9.317, -1.836, -0.999, -0.198, -0.232, 1.152, 2.074, -2.919, -0.108, -0.468, -1.507, -2.527, -4.992, -1.765, -7.349, -0.712, 0.210, -1.115, 2.677, -0.479, 1.171, -3.491, 0.568, 6.354, 1.014, 0.503, 1.035, 0.835, -0.487, -0.037, -2.049, 3.878, -0.300 -> 8
3.440, 1.085, 0.700, -0.323, 0.040, -0.390, 1.376, 3.584, -1.244, 0.619, -1.336, 1.169, -5.001, -1.022, -3.536, -0.009, -0.116, -1.364, 1.654, 0.091, 5.566, -1.123, -0.740, 3.107, -0.795, -0.306, 0.551, 1.578, -1.081, 0.567, -3.758, 1.292, -0.463 -> 5
7.339, -0.057, 0.196, -0.429, 0.659, -1.414, 1.643, 2.337, -1.199, -0.231, -1.933, 1.139, -4.264, -1.816, -6.882, -0.555, 0.365, -1.747, 2.653, -0.272, 4.956, -3.740, -0.884, 6.023, -0.906, -0.051, -0.499, 1.365, -1.772, 0.337, -4.493, 3.020, -1.244 -> 6
-7.944, 1.957, 1.079, -0.288, 1.367, -1.855, -0.855, 0.842, 0.229, -1.232, 0.900, 0.243, 2.404, 0.844, 2.160, 0.070, 0.360, 2.203, -0.515, -0.371, -1.362, 1.021, -0.327, -3.297, -0.301, -0.804, -1.061, 0.440, 0.941, -0.220, 2.585, -1.509, 0.210 -> 3
-9.999, 2.043, 0.539, 0.207, 3.181, -1.738, -1.677, -1.565, -0.258, 1.677, 0.627, -1.283, 1.563, 1.009, 2.161, 0.309, -0.275, -0.413, -3.184, -0.594, -6.816, 1.536, 0.204, -9.410, -0.529, 0.121, 0.043, -0.354, 1.290, 0.094, 3.469, -3.111, -1.717 -> 0
-7.218, 1.767, 0.517, -0.671, -0.563, 0.116, 0.089, -0.116, 2.420, -3.006, 2.095, 3.620, 4.324, 1.486, 1.989, 0.146, 0.011, 5.315, -0.127, -0.672, -3.304, 1.471, -1.870, -3.757, -0.902, -1.474, -2.679, 1.351, -0.066, -0.722, 5.241, -0.595, 3.196 -> 7
6.800, -0.746, 0.323, -0.507, -1.645, 0.715, 1.975, 3.102, -0.257, -1.672, -0.943, 1.682, -2.262, -0.773, -1.092, -0.359, 0.176, 1.594, 2.084, 0.017, 6.131, -0.759, -0.866, 7.467, 0.307, -0.705, -0.299, 1.214, -1.381, 0.132, -3.436, 2.013, 1.974 -> 7
3.401, -0.123, -0.266, -0.316, 1.943, 0.023, 1.217, -1.541, -1.515, 4.004, -1.680, -0.844, -5.720, -1.576, -5.736, -0.115, -0.435, -3.974, 0.576, -0.538, 1.278, -3.508, 0.099, 1.925, 0.338, 1.075, 0.118, 0.507, 0.252, 0.541, -2.824, 2.246, -3.120 -> 4
9.999, -2.725, -1.224, -0.178, -3.837, 4.006, 2.474, -1.680, 0.911, -1.467, -0.064, -0.728, -2.616, -0.848, -1.651, -0.165, -0.116, 1.409, 3.589, 0.298, 2.791, -0.829, 0.974, 8.828, 1.795, 0.312, 1.356, 0.496, -0.220, -0.183, -1.991, 3.273, 2.397 -> 10
3.946, 0.522, 1.271, -0.457, -3.287, 0.807, 0.607, 4.648, 0.589, -4.502, 0.273, 2.761, -2.357, 0.426, 0.719, -0.033, 0.468, 2.844, 1.605, 0.719, 5.815, 3.024, -1.292, 2.549, -0.122, -1.048, 2.074, 2.406, -1.266, -0.175, -1.317, 0.064, 4.803 -> 6
-3.831, 0.218, 0.906, -0.419, -0.389, -0.815, 0.733, 1.419, 1.800, -5.341, 1.009, 3.489, 3.685, 1.146, 0.989, -0.304, 0.577, 4.544, 1.073, -0.115, 0.265, 1.189, -1.707, -0.925, -1.058, -1.380, -1.493, 1.730, -0.332, -0.657, 3.261, 0.695, 3.455 -> 7
-1.851, 1.101, -0.338, 0.006, 1.471, 0.518, -0.744, -2.050, -0.881, 5.863, -0.242, -2.645, -3.304, -0.323, -1.264, 0.579, -0.925, -3.760, -0.962, -0.259, -1.416, -0.987, 0.869, -2.268, 1.178, 1.332, 0.203, -0.768, 1.704, 0.488, -0.831, -0.402, -4.183 -> 2
0.763, -2.521, -0.196, -0.470, 1.982, 0.350, 2.199, -3.060, 0.845, 1.484, -0.066, 0.102, 3.453, 0.054, -2.181, -0.315, -0.195, 0.335, 0.836, -0.907, -1.908, -2.587, -0.434, 3.296, 1.039, 0.229, -4.038, -0.347, 1.544, -0.234, 0.993, 2.992, -1.935 -> 7
0.212, 0.862, 0.194, 0.066, 0.553, 0.423, -0.722, -0.520, -1.164, 5.824, -0.642, -3.336, -5.695, -0.624, -1.990, 0.637, -0.387, -4.826, -0.614, 0.196, 0.443, -0.453, 1.123, -1.844, 1.190, 1.578, 1.808, -0.368, 1.218, 0.422, -2.184, -0.668, -3.997 -> 2
-0.765, 1.492, 0.085, 0.294, 2.041, -0.707, -0.840, -2.167, -0.878, 6.987, -0.744, -4.708, -4.338, -0.875, -3.901, 0.463, -0.220, -5.253, -1.228, -0.503, -2.628, -1.548, 1.153, -2.638, 1.073, 1.471, 1.211, -0.943, 0.932, 0.259, -1.683, -1.042, -5.369 -> 1
-1.811, -0.455, 0.140, -0.520, 0.908, 1.835, 2.644, 0.022, 2.425, -2.727, 0.532, 5.599, 4.862, 0.685, 2.466, -0.280, -0.692, 5.357, 0.223, -1.311, -3.939, -0.695, -2.621, 0.286, -1.620, -1.268, -3.710, 1.215, -1.615, -0.191, 3.017, 2.137, 4.200 -> 9
-2.995, 0.064, 1.053, -0.431, -1.576, -0.798, 0.004, 2.410, 0.865, -5.649, 0.994, 2.585, 3.584, 1.477, 1.489, -0.221, 0.672, 3.970, 1.208, 0.381, 2.813, 2.216, -1.081, -0.316, -0.231, -1.323, -0.445, 1.549, 0.287, -0.513, 2.123, -0.152, 3.166 -> 6
-0.945, 0.265, -0.369, -0.138, 2.440, 0.081, 0.437, -2.402, -1.247, 5.216, -0.816, -2.294, -3.446, -0.744, -2.753, 0.225, -0.748, -4.094, -0.668, -0.475, -1.408, -2.129, 0.598, -0.974, 0.835, 1.096, -0.378, -0.583, 1.558, 0.501, -1.350, 0.957, -4.400 -> 3
6.034, -0.432, -0.495, -0.392, -0.277, 0.534, 1.001, 0.528, -1.986, 2.121, -1.389, -0.414, -5.552, -1.309, -3.505, -0.055, -0.453, -2.723, 1.480, 0.452, 5.743, -2.068, 0.460, 4.027, 0.358, 0.687, 1.026, 0.597, 0.540, 0.710, -3.763, 1.963, -1.752 -> 5
7.831, -0.438, -0.182, -0.462, -2.909, -0.508, 1.374, 5.117, -2.115, -3.134, -1.430, 2.579, -4.344, -1.562, -4.151, -0.363, 0.287, -0.106, 4.523, 1.131, 9.999, -3.155, -0.235, 8.811, -1.101, -0.429, 0.355, 1.544, -1.692, 0.615, -5.451, 2.941, 0.877 -> 8
3.855, -0.532, -0.160, -0.026, 0.086, 1.000, 0.251, 0.026, -1.954, 4.177, -1.465, -2.325, -5.726, -0.841, -1.875, 0.277, -0.589, -4.256, 0.364, 0.352, 3.015, -0.819, 0.871, 2.158, 1.033, 1.134, 1.711, -0.092, 1.081, 0.713, -4.044, 0.723, -2.711 -> 3
-0.428, 1.938, 0.690, -0.333, -1.267, 1.524, 1.110, 4.337, -0.863, 1.154, -0.354, 1.545, -4.895, 0.092, 1.363, 0.625, -0.884, -0.233, 0.940, 0.579, 5.211, 1.892, -0.435, -0.325, -0.075, -0.116, 1.306, 1.645, -0.111, 0.757, -2.434, -0.204, 0.414 -> 4
-5.198, -0.182, -0.514, -0.604, 3.947, -0.247, 1.198, -6.959, 1.277, 3.350, 0.781, -1.624, 3.608, 0.119, -1.839, -0.261, -0.332, 0.822, -1.804, -2.109, -8.538, -3.211, -0.380, -1.080, 1.365, 0.136, -4.486, -1.023, 1.914, -0.581, 4.317, 1.228, -2.610 -> 5
-6.978, 1.832, 0.348, -0.045, 1.758, -1.299, -1.092, -1.425, -0.432, 1.141, 0.535, -1.256, -0.083, 0.195, -0.665, 0.211, -0.074, -0.691, -1.002, -0.142, -2.790, 0.291, 0.412, -5.260, -0.061, 0.239, 0.156, 0.175, 1.560, 0.011, 1.946, -1.439, -1.726 -> 2
6.811, -0.696, 0.370, -0.496, -1.982, 0.437, 1.636, 3.549, -0.535, -2.932, -0.943, 2.438, -2.553, -0.851, -0.994, -0.372, 0.203, 1.659, 2.342, 0.247, 7.846, -0.479, -0.852, 7.908, 0.068, -0.696, 0.251, 1.499, -1.578, 0.245, -3.738, 1.514, 2.594 -> 7
6.671, -0.944, -0.868, -0.348, 0.002, 0.265, 1.099, -1.196, -1.765, 0.156, -1.894, -0.984, -5.590, -1.381, -5.751, -0.342, -0.208, -2.743, 2.047, 0.195, 4.698, -3.127, 0.731, 5.140, 0.284, 0.740, 1.419, 0.738, -0.068, 0.569, -3.388, 2.649, -1.717 -> 6
-2.633, 2.070, 0.670, -0.065, 1.127, -0.608, -0.710, -0.218, -0.545, 3.407, -0.365, -1.824, -5.105, -0.575, -2.774, 0.261, -0.058, -2.197, -0.710, -0.451, -1.247, -0.440, 0.176, -1.798, -0.002, 0.587, 1.818, 0.755, 0.253, 0.216, -0.324, -1.218, -2.025 -> 2
0.481, -1.734, 0.029, -0.476, -0.332, 1.012, 2.260, 1.269, 0.770, -1.195, 0.309, 2.753, 4.126, 0.604, 2.055, -0.053, -0.412, 2.723, 1.712, -0.089, 2.270, -0.459, -0.886, 3.812, 0.363, -0.550, -3.634, 0.012, 0.724, 0.067, 0.447, 2.555, 0.464 -> 7
-2.899, 2.109, 0.274, 0.397, 1.653, -1.121, -2.276, -1.130, -1.122, 6.069, -0.264, -5.193, -4.692, -0.553, -1.795, 0.510, -0.087, -4.757, -2.169, -0.054, -2.464, 0.392, 1.494, -4.600, 1.297, 1.250, 2.610, -1.029, 1.211, 0.201, -1.048, -2.691, -4.556 -> 0
